a =
[[126 129 127 129 125 125 131]
 [130 124 124 126 130 139 122]
 [132 125 127 123 131 132 123]
 [126 129 128 130 127 126 130]
 [127 129 129 129 128 127 129]
 [129 124 123 126 130 141 121]
 [128 127 127 128 127 127 129]
 [127 127 126 128 126 129 129]
 [128 120 117 126 127 150 119]
 [128 127 127 128 127 129 128]
 [133 124 127 122 131 134 121]
 [128 127 127 128 128 131 127]]
Counting starts at 1.
The entry in the bottom-left corner -> 128
Find the entry directly below 119.
Answer: 128
The top-left entry -> 126
The bottom entry of the column that holds the largest entry is 131
The entry at row 3, column 1 -> 132
Find the entry in row 1 and column 3.
Answer: 127
Find the top-right entry.
Answer: 131
The entry at row 1, column 2 is 129
Find the smallest entry.
Answer: 117
The entry in row 2 and column 3 -> 124
Find the entry just right of the largest entry.
Answer: 119
The entry in the bottom-right corner -> 127
The entry directly above the smallest entry is 126
The entry in row 2 and column 1: 130
The entry directly below 120 is 127
Find the bottom entry of the column that holds the smallest entry.
Answer: 127
Find the entry just left of the largest entry.
Answer: 127
The entry at row 3, column 2: 125

arr =
array([[126, 120, 121, 109, 114, 124, 139, 142, 118, 129, 124, 121, 120],
       [117, 130, 126, 119, 112, 121, 121, 107, 122, 136, 123, 124, 111],
       [132, 118, 120, 105, 140, 115, 127, 138, 126, 126, 114, 124, 122],
       [126, 116, 128, 111, 120, 123, 139, 132, 120, 124, 119, 129, 131],
       [124, 118, 133, 125, 110, 131, 137, 127, 119, 127, 129, 135, 127],
       [115, 131, 119, 114, 130, 113, 127, 111, 127, 133, 111, 124, 114],
       [111, 131, 118, 125, 115, 118, 131, 115, 122, 136, 120, 130, 101],
       [129, 122, 130, 111, 110, 130, 135, 133, 118, 128, 128, 119, 133],
       [120, 136, 115, 107, 134, 114, 128, 124, 129, 133, 113, 112, 121],
       [117, 136, 124, 120,  99, 129, 132, 121, 118, 138, 132, 115, 115],
       [115, 127, 126, 119,  98, 127, 136, 119, 116, 135, 128, 124, 113],
       [127, 114, 126, 105, 123, 118, 131, 130, 120, 127, 116, 128, 123],
       [126, 123, 116, 103, 137, 114, 135, 137, 126, 127, 111, 120, 124],
       [124, 119, 113, 103, 135, 108, 129, 134, 124, 130, 110, 126, 107],
       [126, 121, 125, 106, 111, 126, 139, 137, 117, 129, 124, 119, 128]])
The largest entry in the first row: 142
The second entry on the diagonal from the top-right corner is 124
The smallest entry in the last row: 106
The smallest entry in the last column -> 101
Which number is the last entry of the smallest entry's row?
A: 113
Which number is the first entry of the smallest entry's row?
A: 115
Which number is the first entry on the diagonal from the top-right corner?
A: 120
Which number is the smallest entry in the first column?
A: 111
Which number is the first entry in the row that holds the largest entry?
A: 126
The last entry, reading row by row: 128
The smallest entry -> 98
The largest entry in the first column -> 132
Which number is the third entry, reading row by row?
A: 121
The 3rd entry on the main diagonal: 120
The entry directly below the largest entry: 107
Which number is the entry just right of the smallest entry?
A: 127
The top entry of the column that holds the smallest entry -> 114
The smallest entry in the first row is 109
Which number is the entry just right of the largest entry?
A: 118
The second entry in reading order -> 120
Which number is the centre entry?
A: 135
The entry directly above the smallest entry: 99
Which number is the largest entry in the last row?
A: 139
Which number is the bottom-left entry?
A: 126
Which number is the entry just left of the centre entry?
A: 130
